Below are the code and all the weights of a small trained network. Each question names an input and a class and asks about switching units off, where a switched-off unit gives its printed mean instead of its output.

import numpy as np


def w(rows, s, z=0):
    codes = np.array(rows[::2]) - 128.0
    scale = np.full(codes.shape[1], s)
    scale[-1] = z or s
    return codes * scale


def f(y):
    return y / 2 * (1 + np.tanh(0.7978845608 * (y + 0.044715 * y**3)))


def log_softmax(a):
    a = a - a.max(-1, keepdims=True)
    return a - np.log(np.exp(a).sum(-1, keepdims=True))


def net(x, mask):
    res = np.array(x, float).reshape(1, 3) / 4 @ E
    y = f(res @ A[0][:, :-1].T + A[0][:, -1])
    res = res + np.where(mask, y, B[0][:, -1]) @ B[0][:, :-1]
    return log_softmax(res[-1] @ U[:, :-1].T + U[:, -1])


A, B = {}, {}
E = w([
[159,238,185,64,135,161,134,48],'x0',
[222,129,190,121,129,82,48,253],'x1',
[176,147,85,240,219,93,97,87],'x2',
],0.014)
A[0] = w([
[59,38,144,135,35,192,134,179,178],'neuron 1',
[42,172,166,97,69,153,153,32,180],'neuron 2',
[125,41,52,183,159,145,116,119,129],'neuron 3',
[154,104,129,154,164,87,105,170,116],'neuron 4',
[195,195,170,132,84,66,70,227,163],'neuron 5',
[201,71,113,115,160,59,60,158,169],'neuron 6',
[85,4,89,92,19,139,165,209,203],'neuron 7',
[149,215,171,27,91,128,201,132,126],'neuron 8',
[131,190,78,34,90,171,104,163,127],'neuron 9',
[109,100,56,223,219,87,148,191,131],'neuron 10',
[135,206,176,91,86,130,110,185,111],'neuron 11',
[55,146,69,211,144,135,127,108,162],'neuron 12',
[125,172,101,47,92,206,181,132,144],'neuron 13',
[65,128,46,132,128,166,188,67,255],'neuron 14',
[188,253,146,163,246,156,118,73,56],'neuron 15',
],0.011,0.0098)
B[0] = w([
[154,211,132,171,117,74,153,164,218],'neuron 1',
[35,184,113,163,158,73,62,117,243],'neuron 2',
[115,76,36,113,155,155,151,75,205],'neuron 3',
[147,95,177,193,188,167,78,205,185],'neuron 4',
[197,88,186,97,86,203,103,156,247],'neuron 5',
[153,104,133,165,176,168,130,187,222],'neuron 6',
[204,232,133,218,40,69,183,175,251],'neuron 7',
[139,147,198,128,157,189,68,56,220],'neuron 8',
[166,94,254,61,123,135,126,83,184],'neuron 9',
[64,57,96,118,247,164,107,138,237],'neuron 10',
[167,68,239,74,59,195,139,94,190],'neuron 11',
[126,107,17,125,136,118,178,61,207],'neuron 12',
[39,172,185,151,141,116,77,49,207],'neuron 13',
[67,170,84,116,145,93,181,41,255],'neuron 14',
[224,247,70,207,33,49,179,250,220],'neuron 15',
],0.01,0.021)
U = w([
[124,185,92,164,61,28,163,129,254],'0',
[204,163,158,146,74,136,146,232,208],'1',
[50,169,181,105,179,123,72,102,85],'2',
[167,89,178,49,61,174,51,81,25],'3',
[93,80,83,110,186,165,206,108,76],'4',
[124,43,135,162,186,138,4,184,32],'5',
],0.012,0.0032)

Each question gives the input, the list of numbers given to net, and the class t.
The units are the neurons (one row each of A and B). Each row of codes is followed by its name. A weight is (code - 128) times the scale printed after its matrix; where a second scale follows, it is the last column's (A, B and U).
mask holds one flag per neuron, in row order. A switched-off neuron (its flag False) gives its mean, the last column of its row in B, instead of its output. The means were averaged over made-up inputs and are rounded, as every weight is.
A unit's drop is (log p(t) with every unit on - log p(t) with that unit switched off) / (log p(t) with every unit on - log p(t) with every unit switched off).
The circuit of an input: a set's keep is (log p(t) with only the set's units on - log p(t) with every unit switched off) / (log p(t) with every unit on - log p(t) with every unit switched off). Starting from the 12 units with the biggest drops (on a tie, the unit counted first), units are removed one at a time, each time the one whose removal leaves the highest keep (on an exact tie, the one counted first), for as long as the keep stays at least 0.8.
circuit, biggest first: the units of the circuit, biggest drop first
most important unit: the unit with the biggest drop
top k neurons: the k neurons with the biggest drops, biggest first
drop of u: that unit's drop, to one decimal
input [1,7,-3], class 3: circuit, biggest first : (neuron 15; neuron 11)
input [7,1,6], class 1: circuit, biggest first : (neuron 14)
input [4,1,8], class 1: top 2 neurons : (neuron 15; neuron 14)
input [8,6,0], class 3: top 3 neurons : (neuron 7; neuron 11; neuron 8)
input [6,1,-8], class 3: top 4 neurons : (neuron 11; neuron 9; neuron 14; neuron 10)
input [1,4,0], class 3: top 4 neurons : (neuron 15; neuron 7; neuron 1; neuron 10)
input [3,-5,0], class 2: top 4 neurons : (neuron 7; neuron 1; neuron 2; neuron 13)
input [7,4,0], class 3: top 2 neurons : (neuron 7; neuron 8)
input [0,4,3], class 5: top 2 neurons : (neuron 7; neuron 1)
input [7,1,2], class 1: top 3 neurons : (neuron 15; neuron 14; neuron 12)
input [0,2,8], class 5: top 2 neurons : (neuron 10; neuron 7)
input [1,7,-2], class 3: top 2 neurons : (neuron 15; neuron 11)
input [-1,3,1], class 5: top 2 neurons : (neuron 15; neuron 7)
input [-6,5,2], class 5: most important unit : neuron 10
input [-7,5,2], class 5: drop of neuron 10 : 1.2
input [-1,-1,1], class 4: drop of neuron 7 : 0.4
input [-7,-5,2], class 4: drop of neuron 10 : 0.2
